Below is a small trained network, with its code and all its weights. Each question gives an input and a class and asks what happens when units are switched off, that is, made to give their printed mean instead of their output.

import numpy as np


def w(rows, s, z=0):
    codes = np.array(rows[::2]) - 128.0
    scale = np.full(codes.shape[1], s)
    scale[-1] = z or s
    return codes * scale


def f(y):
    return y / 2 * (1 + np.tanh(0.7978845608 * (y + 0.044715 * y**3)))


def log_softmax(a):
    a = a - a.max(-1, keepdims=True)
    return a - np.log(np.exp(a).sum(-1, keepdims=True))


def net(x, mask):
    res = np.array(x, float).reshape(1, 5) / 4 @ E
    y = f(res @ A[0][:, :-1].T + A[0][:, -1])
    res = res + np.where(mask, y, B[0][:, -1]) @ B[0][:, :-1]
    return log_softmax(res[-1] @ U[:, :-1].T + U[:, -1])


A, B = {}, {}
E = w([
[94,87,198,69,147],'x0',
[224,123,139,103,208],'x1',
[121,253,134,74,125],'x2',
[120,124,116,114,135],'x3',
[170,88,113,46,49],'x4',
],0.011)
A[0] = w([
[80,131,138,137,90,66],'neuron 1',
[197,133,136,119,149,74],'neuron 2',
[88,78,181,76,152,150],'neuron 3',
[169,94,139,73,57,55],'neuron 4',
[144,133,144,74,85,151],'neuron 5',
[151,123,126,157,107,249],'neuron 6',
[86,102,108,141,99,83],'neuron 7',
[169,131,53,158,99,127],'neuron 8',
[154,116,109,96,75,72],'neuron 9',
[69,111,99,130,98,83],'neuron 10',
[72,135,131,140,93,92],'neuron 11',
[111,145,114,134,107,74],'neuron 12',
[94,152,252,72,130,95],'neuron 13',
[172,134,130,121,155,110],'neuron 14',
[168,107,95,103,83,147],'neuron 15',
[170,176,43,176,107,87],'neuron 16',
[97,140,137,163,178,34],'neuron 17',
[91,134,137,179,191,126],'neuron 18',
[116,97,149,163,103,100],'neuron 19',
[97,137,147,172,150,176],'neuron 20',
[176,125,124,91,64,97],'neuron 21',
[149,40,142,190,97,29],'neuron 22',
[143,85,74,116,112,155],'neuron 23',
[62,137,124,121,48,89],'neuron 24',
[102,136,121,148,80,87],'neuron 25',
[204,82,115,124,172,101],'neuron 26',
[186,119,144,125,167,87],'neuron 27',
[159,71,90,130,176,62],'neuron 28',
[95,139,144,146,88,54],'neuron 29',
[148,219,101,118,107,171],'neuron 30',
[128,214,203,77,109,122],'neuron 31',
[186,123,144,112,168,63],'neuron 32',
[76,103,121,151,101,132],'neuron 33',
[187,150,146,103,186,61],'neuron 34',
[129,23,104,177,144,5],'neuron 35',
],0.012,0.0027)
B[0] = w([
[159,149,136,100,76,189],'neuron 1',
[155,145,120,81,111,191],'neuron 2',
[118,19,141,180,113,226],'neuron 3',
[92,225,241,196,189,222],'neuron 4',
[80,139,145,158,142,206],'neuron 5',
[129,97,90,124,147,175],'neuron 6',
[139,153,141,75,82,184],'neuron 7',
[77,48,151,174,121,209],'neuron 8',
[108,206,152,152,133,182],'neuron 9',
[193,156,143,114,91,199],'neuron 10',
[192,172,148,81,62,204],'neuron 11',
[127,121,132,109,121,148],'neuron 12',
[108,9,104,181,91,239],'neuron 13',
[171,150,113,96,66,174],'neuron 14',
[99,154,188,195,178,193],'neuron 15',
[127,2,134,237,92,246],'neuron 16',
[134,221,233,210,155,189],'neuron 17',
[123,197,177,180,188,241],'neuron 18',
[131,149,86,100,126,171],'neuron 19',
[150,138,168,154,125,207],'neuron 20',
[114,180,170,192,180,205],'neuron 21',
[83,153,77,96,151,236],'neuron 22',
[97,132,134,169,153,180],'neuron 23',
[186,147,131,99,99,254],'neuron 24',
[169,129,115,113,102,184],'neuron 25',
[178,130,102,86,96,237],'neuron 26',
[175,146,140,110,69,199],'neuron 27',
[157,155,111,58,130,204],'neuron 28',
[173,158,106,123,88,174],'neuron 29',
[71,67,51,86,165,252],'neuron 30',
[65,99,81,72,156,252],'neuron 31',
[175,140,139,118,82,198],'neuron 32',
[166,142,106,62,99,208],'neuron 33',
[181,151,109,106,78,218],'neuron 34',
[64,126,48,82,169,255],'neuron 35',
],0.0079,0.0069)
U = w([
[111,228,230,187,186,118],'0',
[217,161,127,75,43,67],'1',
[74,115,81,88,157,253],'2',
[127,2,159,188,98,76],'3',
],0.0089,0.005)

Each question gives the input, the list of numbers given to net, and the class t.
The units are the neurons (one row each of A and B). Each row of codes is followed by its name. A weight is (code - 128) times the scale printed after its matrix; where a second scale follows, it is the last column's (A, B and U).
mask holds one flag per neuron, in row order. A switched-off neuron (its flag False) gives its mean, the last column of its row in B, instead of its output. The means were averaged over made-up inputs and are rounded, as every weight is.
A unit's drop is (log p(t) with every unit on - log p(t) with that unit switched off) / (log p(t) with every unit on - log p(t) with every unit switched off).
The circuit of an input: a set's keep is (log p(t) with only the set's units on - log p(t) with every unit switched off) / (log p(t) with every unit on - log p(t) with every unit switched off). Starting from the 12 units with the biggest drops (on a tie, the unit counted first), units are removed one at a time, each time the one whose removal leaves the highest keep (on an exact tie, the one counted first), for as long as the keep stays at least 0.8.
circuit, biggest first: the units of the circuit, biggest drop first
most important unit: the unit with the biggest drop
top k neurons: the k neurons with the biggest drops, biggest first
drop when u is switched off: that unit's drop, to one decimal
input [-7,0,-2,-4,5], class 3: circuit, biggest first : (neuron 16)
input [-6,-2,6,6,1], class 2: top 4 neurons : (neuron 30; neuron 13; neuron 3; neuron 31)
input [-8,2,-8,5,7], class 2: top 2 neurons : (neuron 35; neuron 22)
input [0,-4,7,-6,-5], class 2: top 2 neurons : (neuron 30; neuron 31)
input [-8,-3,3,-6,7], class 3: top 4 neurons : (neuron 16; neuron 8; neuron 30; neuron 18)
input [8,5,5,0,-1], class 3: top 2 neurons : (neuron 13; neuron 3)
input [-1,-2,-7,2,-8], class 0: top 2 neurons : (neuron 17; neuron 18)
input [5,5,-8,-1,3], class 2: top 2 neurons : (neuron 35; neuron 22)
input [-5,-3,-2,6,1], class 3: top 2 neurons : (neuron 16; neuron 8)
input [-1,-5,-5,2,5], class 0: top 2 neurons : (neuron 4; neuron 15)
input [-1,-2,7,-2,7], class 0: top 2 neurons : (neuron 4; neuron 21)
input [1,-6,7,-8,-3], class 2: top 2 neurons : (neuron 31; neuron 30)
input [-2,4,8,-3,6], class 2: top 2 neurons : (neuron 30; neuron 31)
input [8,-2,-6,-2,8], class 0: most important unit : neuron 4
input [-1,-5,-7,7,-4], class 2: top 2 neurons : (neuron 35; neuron 22)
input [1,-8,7,7,1], class 1: top 2 neurons : (neuron 24; neuron 11)
input [-6,-3,-6,1,7], class 0: top 2 neurons : (neuron 4; neuron 15)
input [-5,8,-3,6,-2], class 1: drop when neuron 7 is switched off : 0.0
input [0,-3,8,6,8], class 0: drop when neuron 4 is switched off : 0.4
input [-4,2,2,-5,1], class 3: drop when neuron 16 is switched off : 0.2
input [-7,6,-2,-2,5], class 3: drop when neuron 33 is switched off : 0.1
input [7,-3,5,-4,-6], class 3: circuit, biggest first : (neuron 13)
